Here is a tiny trained network, its code and every weight. The questions are about switching its units off for an input and a target symbol, where a switched-off unit gives its printed mean instead of its output.

import numpy as np


def w(rows, s, z=0):
    codes = np.array(rows[::2]) - 128.0
    scale = np.full(codes.shape[1], s)
    scale[-1] = z or s
    return codes * scale


def f(y):
    return np.maximum(y, 0)


def softmax(a):
    e = np.exp(a - a.max(-1, keepdims=True))
    return e / e.sum(-1, keepdims=True)


def log_softmax(a):
    a = a - a.max(-1, keepdims=True)
    return a - np.log(np.exp(a).sum(-1, keepdims=True))


def net(x, mask):
    ids = ['ΓΞΠΣΩαβηθμτφ'.index(c) for c in x.split()]
    T = len(ids)
    res = E[ids] + P[:T]
    u = 0
    for l in range(2):
        q, k, v = (res @ M[l].T for M in (Q, K, V))
        z = softmax(np.where(np.tri(T) > 0, q @ k.T / 2**0.5, -1e9)) @ v
        res = res + np.where(mask[u], z, O[l][:, -1]) @ O[l][:, :-1]
        u += 1
        y = f(res @ A[l][:, :-1].T + A[l][:, -1])
        res = res + np.where(mask[u : u + 8], y, B[l][:, -1]) @ B[l][:, :-1]
        u += 8
    return log_softmax(res[-1] @ U[:, :-1].T + U[:, -1])


Q, K, V, O, A, B = {}, {}, {}, {}, {}, {}
E = w([
[173,153,138,181,124,129,140,182,169],'Γ',
[189,138,89,213,65,126,89,93,176],'Ξ',
[145,107,149,78,114,94,64,94,181],'Π',
[194,72,112,101,120,88,141,156,251],'Σ',
[125,128,175,114,1,70,66,225,58],'Ω',
[213,125,135,140,94,127,61,113,156],'α',
[116,156,150,254,100,144,171,99,120],'β',
[134,108,140,121,146,63,179,160,112],'η',
[86,66,72,124,165,139,30,88,137],'θ',
[98,162,73,52,157,161,94,180,154],'μ',
[100,200,218,148,178,240,131,65,126],'τ',
[102,172,233,74,101,183,189,161,131],'φ',
],0.0097)
P = w([
[111,104,186,138,145,122,36,194,167],'0',
[148,217,139,122,192,27,143,140,86],'1',
[21,162,116,177,31,89,120,93,237],'2',
[133,77,165,120,123,179,69,187,139],'3',
[209,176,98,93,112,104,112,64,93],'4',
[39,133,90,158,16,132,167,93,218],'5',
[158,50,152,101,107,229,122,185,122],'6',
[227,145,90,72,106,165,157,46,85],'7',
[50,114,62,141,1,176,225,89,199],'8',
[119,32,157,128,129,185,91,195,93],'9',
],0.0094)
Q[0] = w([
[161,168,166,125,246,76,162,127,43],'0.h0',
[51,151,121,125,58,143,150,89,194],'0.h0',
],0.014)
K[0] = w([
[104,220,203,177,142,5,63,146,231],'0.h0',
[86,125,121,53,133,255,210,89,84],'0.h0',
],0.0091)
V[0] = w([
[106,96,2,98,180,74,85,192,134],'0.h0',
[178,227,129,30,91,181,134,191,192],'0.h0',
],0.0075)
O[0] = w([
[127,68,2,96,125,166,156,171,64,191],'0.h0',
[127,212,91,77,115,129,64,194,190,250],'0.h0',
],0.0084,0.0019)
A[0] = w([
[129,218,58,93,84,107,111,53,202,5],'0.n0',
[161,50,191,99,169,150,67,176,185,96],'0.n1',
[144,205,149,178,157,179,183,91,53,120],'0.n2',
[108,137,197,74,88,121,77,192,38,218],'0.n3',
[107,65,109,196,32,152,136,176,162,103],'0.n4',
[192,144,132,101,131,201,14,164,154,101],'0.n5',
[92,128,149,191,223,254,120,167,125,171],'0.n6',
[194,152,139,145,31,127,64,142,158,226],'0.n7',
],0.0073,0.0024)
B[0] = w([
[124,255,132,170,216,99,124,185,83,196],'0.n0',
[115,20,124,137,187,129,112,174,134,193],'0.n1',
[173,222,133,77,148,96,53,149,155,143],'0.n2',
[190,101,157,72,69,129,95,145,113,210],'0.n3',
[63,142,72,161,116,68,170,123,115,212],'0.n4',
[93,42,126,172,150,155,160,102,109,228],'0.n5',
[140,196,122,190,64,161,52,184,167,169],'0.n6',
[119,142,160,163,121,108,219,137,80,254],'0.n7',
],0.0082,0.0073)
Q[1] = w([
[174,83,2,76,115,110,93,43,85],'1.h0',
[142,5,163,175,106,248,71,164,74],'1.h0',
],0.0071)
K[1] = w([
[82,96,61,144,217,3,3,84,167],'1.h0',
[100,115,173,141,36,21,81,196,26],'1.h0',
],0.0061)
V[1] = w([
[166,110,166,132,53,40,221,185,38],'1.h0',
[189,130,107,219,254,121,172,110,135],'1.h0',
],0.0051)
O[1] = w([
[51,254,118,55,132,66,182,66,68,255],'1.h0',
[237,88,7,136,116,70,122,117,132,78],'1.h0',
],0.0066,0.0059)
A[1] = w([
[97,201,76,130,81,35,229,50,140,43],'1.n0',
[123,2,85,66,178,124,95,150,110,218],'1.n1',
[146,24,108,5,115,200,67,113,236,36],'1.n2',
[105,105,69,202,128,142,101,214,169,81],'1.n3',
[147,28,175,165,170,206,56,62,132,81],'1.n4',
[146,228,182,72,155,139,110,141,130,5],'1.n5',
[212,93,207,101,125,178,115,183,137,221],'1.n6',
[137,101,121,232,45,133,183,36,153,129],'1.n7',
],0.0074,0.0029)
B[1] = w([
[144,93,134,83,171,181,92,149,121,254],'1.n0',
[158,181,151,86,154,125,171,115,111,205],'1.n1',
[88,143,138,8,83,124,113,102,253,153],'1.n2',
[132,147,82,171,73,164,173,143,130,194],'1.n3',
[142,118,168,164,104,186,145,68,89,163],'1.n4',
[99,73,75,148,123,120,147,84,102,192],'1.n5',
[159,106,104,122,190,71,90,179,116,167],'1.n6',
[128,109,144,94,130,83,96,69,168,177],'1.n7',
],0.012,0.0089)
U = w([
[81,2,67,162,100,89,123,82,150,169],'Γ',
[27,150,177,143,151,145,172,127,104,120],'Ξ',
[129,133,126,129,128,90,218,130,161,42],'Π',
[168,158,139,129,78,199,149,75,104,101],'Σ',
[135,101,135,164,118,186,62,150,118,89],'Ω',
[109,57,141,115,174,140,66,166,154,96],'α',
[129,174,128,86,99,127,89,174,164,79],'β',
[194,208,84,88,168,31,78,142,92,254],'η',
[145,133,208,73,142,105,102,64,177,71],'θ',
[123,209,173,175,53,71,125,126,185,241],'μ',
[119,102,65,189,104,158,155,207,104,78],'τ',
[193,85,114,166,169,157,172,94,27,120],'φ',
],0.0074,0.0039)

Each question gives the input, a string of symbols that net reads in full, and the target symbol t.
The units are the heads (2 rows each of Q, K, V and O) and the neurons (one row each of A and B). Each row of codes is followed by its name. A weight is (code - 128) times the scale printed after its matrix; where a second scale follows, it is the last column's (O, A, B and U).
mask holds one flag per unit, layer by layer, with each layer's heads first. A switched-off unit (its flag False) gives its mean, the last column of its rows in O or B, instead of its output. The means were averaged over made-up inputs and are rounded, as every weight is.
A unit's drop is (log p(t) with every unit on - log p(t) with that unit switched off) / (log p(t) with every unit on - log p(t) with every unit switched off).
The circuit of an input: a set's keep is (log p(t) with only the set's units on - log p(t) with every unit switched off) / (log p(t) with every unit on - log p(t) with every unit switched off). Starting from the 12 units with the biggest drops (on a tie, the unit counted first), units are removed one at a time, each time the one whose removal leaves the highest keep (on an exact tie, the one counted first), for as long as the keep stays at least 0.8.
circuit, biggest first: the units of the circuit, biggest drop first
most important unit: the unit with the biggest drop
top k neurons: the k neurons with the biggest drops, biggest first
top k neurons in layer l: the k neurons of layer l with the biggest drops, biggest first
input β Γ Π μ θ β θ θ α β, target μ: circuit, biggest first	[0.n6; 1.n0; 0.n5]
input θ Ω α Ω β α, target θ: circuit, biggest first	[0.h0; 1.n7]
input θ τ α θ β, target η: circuit, biggest first	[0.n2]
input μ α φ θ τ, target η: top 2 neurons in layer 0	[0.n2; 0.n0]
input φ θ θ Γ θ θ Ω Ξ Γ Σ, target Ξ: circuit, biggest first	[1.h0; 0.n3]
input θ Π α, target Γ: circuit, biggest first	[0.h0; 1.n7]
input β Ω α η, target Ξ: circuit, biggest first	[1.h0; 0.n3; 0.n1]
input θ Π Ω β, target Ξ: top 3 neurons	[0.n3; 0.n0; 0.n7]
input θ φ θ φ Γ θ θ τ, target η: top 2 neurons	[0.n2; 1.n6]
input θ Γ Ω, target Γ: circuit, biggest first	[0.h0; 1.n7; 0.n0]
input Ξ Ω Ω Π β β Ω θ η, target Γ: circuit, biggest first	[1.n7; 0.h0; 0.n0]
input θ μ θ θ θ η, target Γ: circuit, biggest first	[0.h0; 1.n7; 0.n0]
input α α β α Ω μ Ξ α α, target η: top 2 neurons	[0.n0; 0.n7]
input Ξ μ α θ φ θ μ Ω α, target τ: most important unit	0.h0
input Γ Γ Ω β, target Ξ: top 3 neurons in layer 0	[0.n7; 0.n3; 0.n1]
input μ φ φ θ φ μ α α θ φ, target α: top 3 neurons	[1.n6; 0.n3; 0.n6]
input θ α Ξ θ θ θ Γ, target τ: top 2 neurons	[0.n6; 1.n3]
input τ α θ η, target η: top 2 neurons in layer 0	[0.n5; 0.n7]
input Γ θ θ α Ω Ω β Ω Σ, target θ: top 2 neurons in layer 1	[1.n7; 1.n0]
input φ θ Ξ Γ Γ α, target η: most important unit	0.n0
input τ Ξ θ Π φ, target η: top 2 neurons	[1.n6; 0.n2]
input α Γ φ μ θ Γ β θ τ, target μ: top 2 neurons	[1.n0; 0.n6]
input α β θ θ Ω Γ, target Γ: top 2 neurons in layer 1	[1.n7; 1.n1]
input Σ φ Γ α, target φ: top 4 neurons in layer 1	[1.n4; 1.n1; 1.n2; 1.n6]
input Γ θ θ α Π Γ τ, target Ω: top 3 neurons	[0.n6; 1.n4; 1.n6]
input Ξ α β φ φ θ, target Ξ: top 2 neurons	[0.n0; 0.n3]
input μ β α α φ Γ β β Ξ, target θ: most important unit	0.h0
input Γ φ μ Σ, target Π: top 3 neurons in layer 1	[1.n1; 1.n2; 1.n0]
input Γ θ Σ θ β Ξ η, target η: top 2 neurons	[1.n6; 1.n1]
